Below are the code and all the weights of a small trained network. Each question names an input and a class and asks about switching units off, where a switched-off unit gives its printed mean instead of its output.

import numpy as np


def w(rows, s, z=0):
    codes = np.array(rows[::2]) - 128.0
    scale = np.full(codes.shape[1], s)
    scale[-1] = z or s
    return codes * scale


def norm(h):
    return h / np.sqrt((h * h).mean(-1, keepdims=True) + 1e-5)


def f(y):
    return np.maximum(y, 0)


def log_softmax(a):
    a = a - a.max(-1, keepdims=True)
    return a - np.log(np.exp(a).sum(-1, keepdims=True))


def net(x, mask):
    res = np.array(x, float).reshape(1, 5) / 4 @ E
    u = 0
    for l in range(2):
        y = f(norm(res) @ A[l][:, :-1].T + A[l][:, -1])
        res = res + np.where(mask[u : u + 5], y, B[l][:, -1]) @ B[l][:, :-1]
        u += 5
    return log_softmax(norm(res)[-1] @ U[:, :-1].T + U[:, -1])


A, B = {}, {}
E = w([
[198,148,134,122,134,137,253,159,139,136,130,84],'x0',
[127,121,134,123,124,126,144,109,143,130,145,148],'x1',
[126,151,119,145,212,93,140,100,138,175,102,136],'x2',
[120,176,150,94,171,152,89,69,152,79,71,139],'x3',
[130,140,127,108,133,136,121,143,131,150,135,142],'x4',
],0.016)
A[0] = w([
[77,187,199,12,133,236,81,40,131,2,55,147,39],'L0N0',
[143,184,200,66,156,192,198,49,91,64,105,80,17],'L0N1',
[218,231,190,25,167,235,176,84,230,68,95,16,2],'L0N2',
[149,133,132,73,113,234,178,147,181,54,73,93,12],'L0N3',
[189,184,134,88,56,152,220,172,183,111,135,64,88],'L0N4',
],0.0064,0.0083)
B[0] = w([
[97,206,135,77,109,174,82,82,159,112,114,38,255],'L0N0',
[118,71,77,116,111,46,77,242,167,121,110,192,181],'L0N1',
[109,33,59,152,116,17,117,208,209,117,134,192,239],'L0N2',
[134,97,83,157,81,150,82,168,104,72,181,193,164],'L0N3',
[175,87,199,110,132,190,131,100,4,146,104,125,249],'L0N4',
],0.012,0.0063)
A[1] = w([
[156,129,65,165,232,19,207,164,155,222,73,122,119],'L1N0',
[134,221,171,151,250,90,118,89,177,92,80,152,38],'L1N1',
[63,130,135,172,61,118,79,146,99,155,166,149,140],'L1N2',
[56,126,70,199,254,28,119,104,153,188,128,151,109],'L1N3',
[185,228,151,140,174,121,240,70,130,177,142,33,2],'L1N4',
],0.0098,0.0041)
B[1] = w([
[56,225,152,100,141,131,116,115,235,119,124,62,248],'L1N0',
[223,100,101,212,156,236,157,99,34,187,128,206,192],'L1N1',
[134,78,113,103,91,85,143,177,203,93,131,169,200],'L1N2',
[117,131,100,174,171,54,226,126,110,191,104,143,243],'L1N3',
[118,135,208,117,95,152,2,104,126,27,150,26,168],'L1N4',
],0.013,0.012)
U = w([
[171,30,101,71,48,94,78,210,148,43,180,216,132],'0',
[69,212,194,65,127,196,34,77,184,57,156,33,255],'1',
[78,147,60,191,204,30,191,149,203,213,95,167,87],'2',
[178,164,56,199,227,206,57,32,16,196,68,224,106],'3',
[217,67,218,188,92,200,224,186,5,204,196,66,32],'4',
],0.016,0.0071)

Each question gives the input, the list of numbers given to net, and the class t.
The units are the neurons (one row each of A and B). Each row of codes is followed by its name. A weight is (code - 128) times the scale printed after its matrix; where a second scale follows, it is the last column's (A, B and U).
mask holds one flag per neuron, layer by layer. A switched-off neuron (its flag False) gives its mean, the last column of its row in B, instead of its output. The means were averaged over made-up inputs and are rounded, as every weight is.
A unit's drop is (log p(t) with every unit on - log p(t) with that unit switched off) / (log p(t) with every unit on - log p(t) with every unit switched off).
The circuit of an input: a set's keep is (log p(t) with only the set's units on - log p(t) with every unit switched off) / (log p(t) with every unit on - log p(t) with every unit switched off). Starting from all 10 units, units are removed one at a time, each time the one whose removal leaves the highest keep (on an exact tie, the one counted first), for as long as the keep stays at least 0.8.
units of the circuit, in order: the units of the circuit, biggest drop first
most important unit: the unit with the biggest drop
top k neurons: the k neurons with the biggest drops, biggest first
k most important neurons of layer l: the k neurons of layer l with the biggest drops, biggest first
drop when u is switched off: that unit's drop, to one decimal
input [-8,1,4,1,-7], class 3: top 2 neurons -> L0N2, L1N1
input [1,-2,2,8,2], class 2: most important unit -> L0N2
input [1,0,5,-6,6], class 1: units of the circuit, in order -> L0N2, L1N4
input [0,-8,-3,-1,-2], class 0: 2 most important neurons of layer 0 -> L0N0, L0N4
input [-5,-2,8,2,6], class 3: 2 most important neurons of layer 0 -> L0N2, L0N1
input [7,8,0,0,1], class 4: top 2 neurons -> L0N4, L1N2
input [1,6,7,-2,5], class 1: 3 most important neurons of layer 0 -> L0N2, L0N1, L0N3
input [-2,8,0,-3,3], class 0: top 3 neurons -> L0N2, L1N2, L1N0
input [2,-3,-5,8,6], class 0: 3 most important neurons of layer 0 -> L0N2, L0N1, L0N3
input [7,-1,7,0,4], class 1: top 2 neurons -> L1N4, L1N0
input [-1,-6,2,8,8], class 3: 2 most important neurons of layer 1 -> L1N1, L1N0
input [1,8,-5,6,2], class 0: 2 most important neurons of layer 0 -> L0N2, L0N1
input [8,5,3,-6,-2], class 1: drop when L1N4 is switched off -> 0.4
input [4,-3,8,-5,0], class 1: units of the circuit, in order -> L1N4
input [1,-4,-8,-2,0], class 4: drop when L1N2 is switched off -> -0.1
input [7,7,-5,8,0], class 0: drop when L1N3 is switched off -> 0.0
input [7,-3,0,7,5], class 0: 2 most important neurons of layer 0 -> L0N3, L0N4
